Below is a small trained network, with its code and all its weights. Each question gives an input and a class and asks what happens when units are switched off, that is, made to give their printed mean instead of their output.

import numpy as np


def w(rows, s, z=0):
    codes = np.array(rows[::2]) - 128.0
    scale = np.full(codes.shape[1], s)
    scale[-1] = z or s
    return codes * scale


def norm(h):
    return h / np.sqrt((h * h).mean(-1, keepdims=True) + 1e-5)


def f(y):
    return np.maximum(y, 0)


def log_softmax(a):
    a = a - a.max(-1, keepdims=True)
    return a - np.log(np.exp(a).sum(-1, keepdims=True))


def net(x, mask):
    res = np.array(x, float).reshape(1, 8) / 4 @ E
    u = 0
    for l in range(3):
        y = f(norm(res) @ A[l][:, :-1].T + A[l][:, -1])
        res = res + np.where(mask[u : u + 11], y, B[l][:, -1]) @ B[l][:, :-1]
        u += 11
    return log_softmax(norm(res)[-1] @ U[:, :-1].T + U[:, -1])


A, B = {}, {}
E = w([
[178,2,227,87],'x0',
[128,127,127,129],'x1',
[127,128,129,129],'x2',
[128,127,129,127],'x3',
[187,75,36,16],'x4',
[241,95,100,197],'x5',
[128,128,128,129],'x6',
[127,128,127,128],'x7',
],0.012)
A[0] = w([
[123,126,235,136,86],'L0N0',
[177,75,190,69,49],'L0N1',
[153,52,219,103,219],'L0N2',
[159,114,71,60,183],'L0N3',
[105,122,215,172,216],'L0N4',
[120,140,98,137,219],'L0N5',
[109,151,171,206,224],'L0N6',
[178,95,168,75,2],'L0N7',
[114,103,68,111,40],'L0N8',
[148,162,66,114,30],'L0N9',
[254,110,95,222,242],'L0N10',
],0.021,0.0035)
B[0] = w([
[163,178,191,177,198],'L0N0',
[35,122,74,110,206],'L0N1',
[164,44,232,155,241],'L0N2',
[192,143,106,57,211],'L0N3',
[167,198,190,160,215],'L0N4',
[108,174,133,129,166],'L0N5',
[31,123,127,128,210],'L0N6',
[74,109,93,102,179],'L0N7',
[150,155,153,137,161],'L0N8',
[172,141,210,142,171],'L0N9',
[175,132,36,252,253],'L0N10',
],0.04,0.014)
A[1] = w([
[151,138,214,39,190],'L1N0',
[211,224,87,80,3],'L1N1',
[103,13,32,85,47],'L1N2',
[217,122,187,148,14],'L1N3',
[83,152,137,78,71],'L1N4',
[210,62,15,187,164],'L1N5',
[62,163,135,68,92],'L1N6',
[43,39,142,31,78],'L1N7',
[121,126,112,206,74],'L1N8',
[68,152,6,173,47],'L1N9',
[141,97,194,22,106],'L1N10',
],0.022,0.0058)
B[1] = w([
[20,121,111,67,224],'L1N0',
[237,154,80,141,201],'L1N1',
[136,4,187,27,174],'L1N2',
[102,89,156,185,189],'L1N3',
[154,148,173,89,150],'L1N4',
[129,126,248,24,249],'L1N5',
[153,179,176,76,162],'L1N6',
[62,88,9,99,176],'L1N7',
[129,95,24,128,198],'L1N8',
[24,157,110,148,184],'L1N9',
[37,119,48,112,193],'L1N10',
],0.042,0.014)
A[2] = w([
[148,169,196,125,91],'L2N0',
[139,71,209,176,99],'L2N1',
[253,180,181,175,132],'L2N2',
[189,92,147,177,1],'L2N3',
[87,117,89,203,145],'L2N4',
[162,154,105,80,51],'L2N5',
[112,96,188,80,93],'L2N6',
[203,50,166,109,107],'L2N7',
[150,123,166,162,64],'L2N8',
[145,151,58,123,88],'L2N9',
[151,135,100,31,68],'L2N10',
],0.028,0.0081)
B[2] = w([
[99,127,110,19,197],'L2N0',
[157,92,153,248,232],'L2N1',
[181,48,20,9,244],'L2N2',
[245,131,107,224,168],'L2N3',
[106,139,31,147,225],'L2N4',
[158,186,129,196,177],'L2N5',
[82,135,210,146,203],'L2N6',
[191,67,116,31,201],'L2N7',
[149,110,139,190,167],'L2N8',
[171,195,176,96,173],'L2N9',
[181,178,177,252,229],'L2N10',
],0.041,0.012)
U = w([
[70,210,205,77,171],'0',
[81,170,22,192,151],'1',
[204,254,115,130,145],'2',
[243,102,89,56,207],'3',
[63,86,255,209,46],'4',
[190,52,109,242,220],'5',
[44,56,71,60,76],'6',
[166,4,227,72,6],'7',
],0.022,0.002)

Each question gives the input, the list of numbers given to net, and the class t.
The units are the neurons (one row each of A and B). Each row of codes is followed by its name. A weight is (code - 128) times the scale printed after its matrix; where a second scale follows, it is the last column's (A, B and U).
mask holds one flag per neuron, layer by layer. A switched-off neuron (its flag False) gives its mean, the last column of its row in B, instead of its output. The means were averaged over made-up inputs and are rounded, as every weight is.
A unit's drop is (log p(t) with every unit on - log p(t) with that unit switched off) / (log p(t) with every unit on - log p(t) with every unit switched off).
The circuit of an input: a set's keep is (log p(t) with only the set's units on - log p(t) with every unit switched off) / (log p(t) with every unit on - log p(t) with every unit switched off). Starting from the 12 units with the biggest drops (on a tie, the unit counted first), units are removed one at a time, each time the one whose removal leaves the highest keep (on an exact tie, the one counted first), for as long as the keep stays at least 0.8.
circuit, biggest first: the units of the circuit, biggest drop first
unit that matters most: the unit with the biggest drop
top k neurons: the k neurons with the biggest drops, biggest first
top k neurons in layer l: the k neurons of layer l with the biggest drops, biggest first
drop of u: that unit's drop, to one decimal
input [-4,0,-1,6,1,5,-7,-1], class 3: unit that matters most -> L1N5
input [-6,-1,1,1,0,-7,-2,-8], class 0: top 2 neurons -> (L0N10; L0N3)
input [-1,2,6,7,-6,-8,-1,7], class 0: circuit, biggest first -> (L0N10; L0N2)
input [5,3,3,7,2,7,-8,-8], class 7: top 2 neurons -> (L1N5; L2N7)
input [0,-4,7,-4,3,-2,-2,-4], class 2: top 3 neurons -> (L0N2; L0N10; L0N3)
input [-2,5,-3,-4,1,-5,-4,-4], class 2: top 3 neurons -> (L0N2; L0N6; L1N1)
input [-6,-4,7,7,7,-1,-8,4], class 2: top 4 neurons -> (L0N10; L0N2; L1N0; L1N1)
input [-6,7,0,-4,7,-1,8,-1], class 2: top 2 neurons -> (L0N10; L0N2)
input [4,-5,-8,0,0,-1,-6,0], class 4: top 3 neurons -> (L0N0; L0N10; L0N2)
input [-1,-1,-3,-7,-2,0,-4,3], class 0: top 2 neurons -> (L0N10; L0N6)
input [-5,8,-6,-1,1,1,7,5], class 3: top 2 neurons -> (L0N2; L0N9)
input [8,2,8,-6,5,-6,-5,1], class 6: top 2 neurons -> (L0N10; L1N7)
input [-3,1,-6,1,0,1,2,-4], class 1: top 3 neurons -> (L0N5; L0N3; L0N2)
input [-6,-8,7,6,-3,-2,5,0], class 0: unit that matters most -> L0N10
input [-3,-2,3,8,2,-5,7,4], class 2: top 4 neurons -> (L0N2; L0N10; L1N1; L0N6)
input [-4,0,-4,2,0,-1,2,-4], class 0: top 3 neurons -> (L0N10; L0N2; L0N3)
input [5,0,-7,7,0,-4,-3,1], class 4: top 3 neurons in layer 0 -> (L0N10; L0N0; L0N2)
input [-3,4,6,-8,0,-6,-6,-7], class 0: top 3 neurons in layer 0 -> (L0N2; L0N3; L0N10)
input [-1,-2,5,6,-3,-1,7,2], class 0: top 3 neurons in layer 0 -> (L0N10; L0N6; L0N2)
input [-8,-6,-7,1,-4,-6,3,8], class 0: circuit, biggest first -> (L0N10)
input [0,7,6,-4,5,-3,3,0], class 2: top 3 neurons in layer 0 -> (L0N2; L0N10; L0N3)
input [-6,-6,6,-8,7,-2,-5,3], class 2: drop of L0N2 -> 0.4
input [3,-7,-7,-5,-2,-5,-6,7], class 4: drop of L0N10 -> 1.1
input [4,0,-1,0,-1,-3,-2,3], class 4: drop of L0N10 -> 0.7
input [6,8,-4,8,-8,-1,5,7], class 4: top 2 neurons in layer 0 -> (L0N10; L0N6)
